Below is a small trained network, with its code and all its weights. Each question gives an input and a target symbol and asks what happens when units are switched off, that is, made to give their printed mean instead of their output.

import numpy as np


def w(rows, s, z=0):
    codes = np.array(rows[::2]) - 128.0
    scale = np.full(codes.shape[1], s)
    scale[-1] = z or s
    return codes * scale


def f(y):
    return y / 2 * (1 + np.tanh(0.7978845608 * (y + 0.044715 * y**3)))


def softmax(a):
    e = np.exp(a - a.max(-1, keepdims=True))
    return e / e.sum(-1, keepdims=True)


def log_softmax(a):
    a = a - a.max(-1, keepdims=True)
    return a - np.log(np.exp(a).sum(-1, keepdims=True))


def net(x, mask):
    ids = ['αβγδεζηθλμξπστφ'.index(c) for c in x.split()]
    T = len(ids)
    res = E[ids] + P[:T]
    u = 0
    for l in range(2):
        r = res
        for j in range(3):
            rows = slice(2 * j, 2 * j + 2)
            q, k, v = (r @ M[l][rows].T for M in (Q, K, V))
            z = softmax(np.where(np.tri(T) > 0, q @ k.T / 2**0.5, -1e9)) @ v
            o = O[l][rows]
            res = res + np.where(mask[u + j], z, o[:, -1]) @ o[:, :-1]
        u += 3
        y = f(res @ A[l][:, :-1].T + A[l][:, -1])
        res = res + np.where(mask[u : u + 4], y, B[l][:, -1]) @ B[l][:, :-1]
        u += 4
    return log_softmax(res[-1] @ U[:, :-1].T + U[:, -1])


Q, K, V, O, A, B = {}, {}, {}, {}, {}, {}
E = w([
[116,98,129],'α',
[119,117,127],'β',
[91,115,128],'γ',
[139,140,127],'δ',
[115,165,136],'ε',
[128,111,128],'ζ',
[141,111,121],'η',
[80,115,144],'θ',
[199,196,105],'λ',
[125,136,122],'μ',
[134,134,226],'ξ',
[138,134,93],'π',
[81,233,126],'σ',
[51,81,96],'τ',
[3,168,133],'φ',
],0.023)
P = w([
[160,116,129],'0',
[124,106,186],'1',
[131,180,105],'2',
[113,99,221],'3',
[142,205,108],'4',
[113,98,255],'5',
],0.011)
Q[0] = w([
[216,131,99],'0.h1',
[75,87,38],'0.h1',
[184,130,63],'0.h2',
[85,98,135],'0.h2',
[111,96,8],'0.h3',
[179,145,153],'0.h3',
],0.012)
K[0] = w([
[179,87,152],'0.h1',
[113,52,151],'0.h1',
[247,92,57],'0.h2',
[103,75,181],'0.h2',
[122,43,64],'0.h3',
[94,150,178],'0.h3',
],0.013)
V[0] = w([
[162,50,137],'0.h1',
[192,171,185],'0.h1',
[65,235,142],'0.h2',
[161,134,105],'0.h2',
[57,232,245],'0.h3',
[178,68,172],'0.h3',
],0.011)
O[0] = w([
[202,116,135,71],'0.h1',
[176,194,171,140],'0.h1',
[1,146,114,216],'0.h2',
[68,253,156,102],'0.h2',
[23,181,164,250],'0.h3',
[135,119,183,109],'0.h3',
],0.0072,0.011)
A[0] = w([
[129,190,1,107],'0.n1',
[155,196,102,106],'0.n2',
[146,181,200,247],'0.n3',
[194,64,155,181],'0.n4',
],0.0086,0.0012)
B[0] = w([
[186,110,66,201],'0.n1',
[77,254,131,165],'0.n2',
[156,28,211,255],'0.n3',
[243,163,178,164],'0.n4',
],0.0081,0.0051)
Q[1] = w([
[27,40,175],'1.h1',
[172,129,240],'1.h1',
[66,127,1],'1.h2',
[148,128,188],'1.h2',
[169,76,249],'1.h3',
[222,114,180],'1.h3',
],0.0089)
K[1] = w([
[125,80,196],'1.h1',
[99,152,246],'1.h1',
[81,153,55],'1.h2',
[113,206,184],'1.h2',
[122,198,208],'1.h3',
[144,92,83],'1.h3',
],0.012)
V[1] = w([
[144,181,176],'1.h1',
[141,75,210],'1.h1',
[68,168,149],'1.h2',
[133,25,227],'1.h2',
[139,254,181],'1.h3',
[200,181,18],'1.h3',
],0.0097)
O[1] = w([
[81,63,137,160],'1.h1',
[132,127,175,189],'1.h1',
[56,85,201,212],'1.h2',
[159,32,192,134],'1.h2',
[140,227,254,181],'1.h3',
[137,198,64,6],'1.h3',
],0.0079,0.019)
A[1] = w([
[126,57,173,251],'1.n1',
[168,227,95,7],'1.n2',
[2,158,179,255],'1.n3',
[195,99,56,101],'1.n4',
],0.0094,0.0042)
B[1] = w([
[116,188,1,193],'1.n1',
[120,153,108,137],'1.n2',
[185,109,107,254],'1.n3',
[95,104,40,138],'1.n4',
],0.0084,0.055)
U = w([
[223,130,93,3],'α',
[190,162,92,107],'β',
[125,136,86,83],'γ',
[188,178,182,161],'δ',
[47,169,185,139],'ε',
[200,140,107,135],'ζ',
[207,166,106,94],'η',
[105,66,134,102],'θ',
[154,198,114,178],'λ',
[160,167,108,202],'μ',
[151,101,169,174],'ξ',
[150,184,82,165],'π',
[60,188,112,153],'σ',
[114,144,65,79],'τ',
[11,133,115,97],'φ',
],0.012,0.011)

Each question gives the input, a string of symbols that net reads in full, and the target symbol t.
The units are the heads (2 rows each of Q, K, V and O) and the neurons (one row each of A and B). Each row of codes is followed by its name. A weight is (code - 128) times the scale printed after its matrix; where a second scale follows, it is the last column's (O, A, B and U).
mask holds one flag per unit, layer by layer, with each layer's heads first. A switched-off unit (its flag False) gives its mean, the last column of its rows in O or B, instead of its output. The means were averaged over made-up inputs and are rounded, as every weight is.
A unit's drop is (log p(t) with every unit on - log p(t) with that unit switched off) / (log p(t) with every unit on - log p(t) with every unit switched off).
The circuit of an input: a set's keep is (log p(t) with only the set's units on - log p(t) with every unit switched off) / (log p(t) with every unit on - log p(t) with every unit switched off). Starting from the 12 units with the biggest drops (on a tie, the unit counted first), units are removed one at a time, each time the one whose removal leaves the highest keep (on an exact tie, the one counted first), for as long as the keep stays at least 0.8.
units of the circuit, in order: the units of the circuit, biggest drop first
unit that matters most: the unit with the biggest drop
heads that matter: for each layer, one digit per head in row order, 1 if its drop is at least 0.15 and else 0, layers parted by /
input τ λ η γ δ τ, target δ: heads that matter => 110 / 001
input σ π σ δ φ ζ, target φ: units of the circuit, in order => 0.h2
input α ε ξ ε, target θ: units of the circuit, in order => 0.n3; 1.h2; 0.h3
input τ δ ε α λ θ, target δ: units of the circuit, in order => 1.h3; 0.n2; 0.h2
input ζ α ξ β λ τ, target δ: units of the circuit, in order => 1.h3; 0.h2; 0.n2
input π α λ ζ, target δ: units of the circuit, in order => 1.h3; 0.n2; 0.h2
input ζ β τ, target τ: units of the circuit, in order => 1.h3; 0.h3; 0.h1
input γ φ λ φ ε, target φ: units of the circuit, in order => 1.h3; 0.h2; 1.h2
input α σ α η σ, target σ: units of the circuit, in order => 1.h2; 0.h3
input η λ ε φ γ, target φ: units of the circuit, in order => 0.h2; 1.h2
input β σ φ ζ φ π, target φ: heads that matter => 110 / 000
input π ξ η β, target θ: heads that matter => 001 / 011
input φ ζ α λ, target δ: heads that matter => 100 / 001
input σ τ β φ π, target φ: units of the circuit, in order => 1.n3; 1.h3; 0.h1
input ξ α α α φ η, target φ: unit that matters most => 1.n1
input σ λ μ, target σ: units of the circuit, in order => 1.h2; 0.h2
input γ ζ δ α γ σ, target ε: heads that matter => 001 / 001
input δ φ δ α λ γ, target δ: units of the circuit, in order => 0.n2; 1.h3; 0.h1
input τ α ζ λ ξ, target ξ: units of the circuit, in order => 0.n3; 1.h2
input σ φ ε, target φ: units of the circuit, in order => 0.h2; 1.h2
input ζ γ α ξ α σ, target ε: unit that matters most => 0.h2
input α α π, target π: heads that matter => 011 / 011
input ξ α ξ θ, target θ: heads that matter => 001 / 010
input σ α π, target σ: heads that matter => 010 / 010
input ξ α γ φ ζ α, target φ: heads that matter => 010 / 000
input σ ζ δ α, target ε: heads that matter => 001 / 011
input ζ η σ μ, target ε: unit that matters most => 1.n1
input ζ λ λ α, target δ: heads that matter => 000 / 001
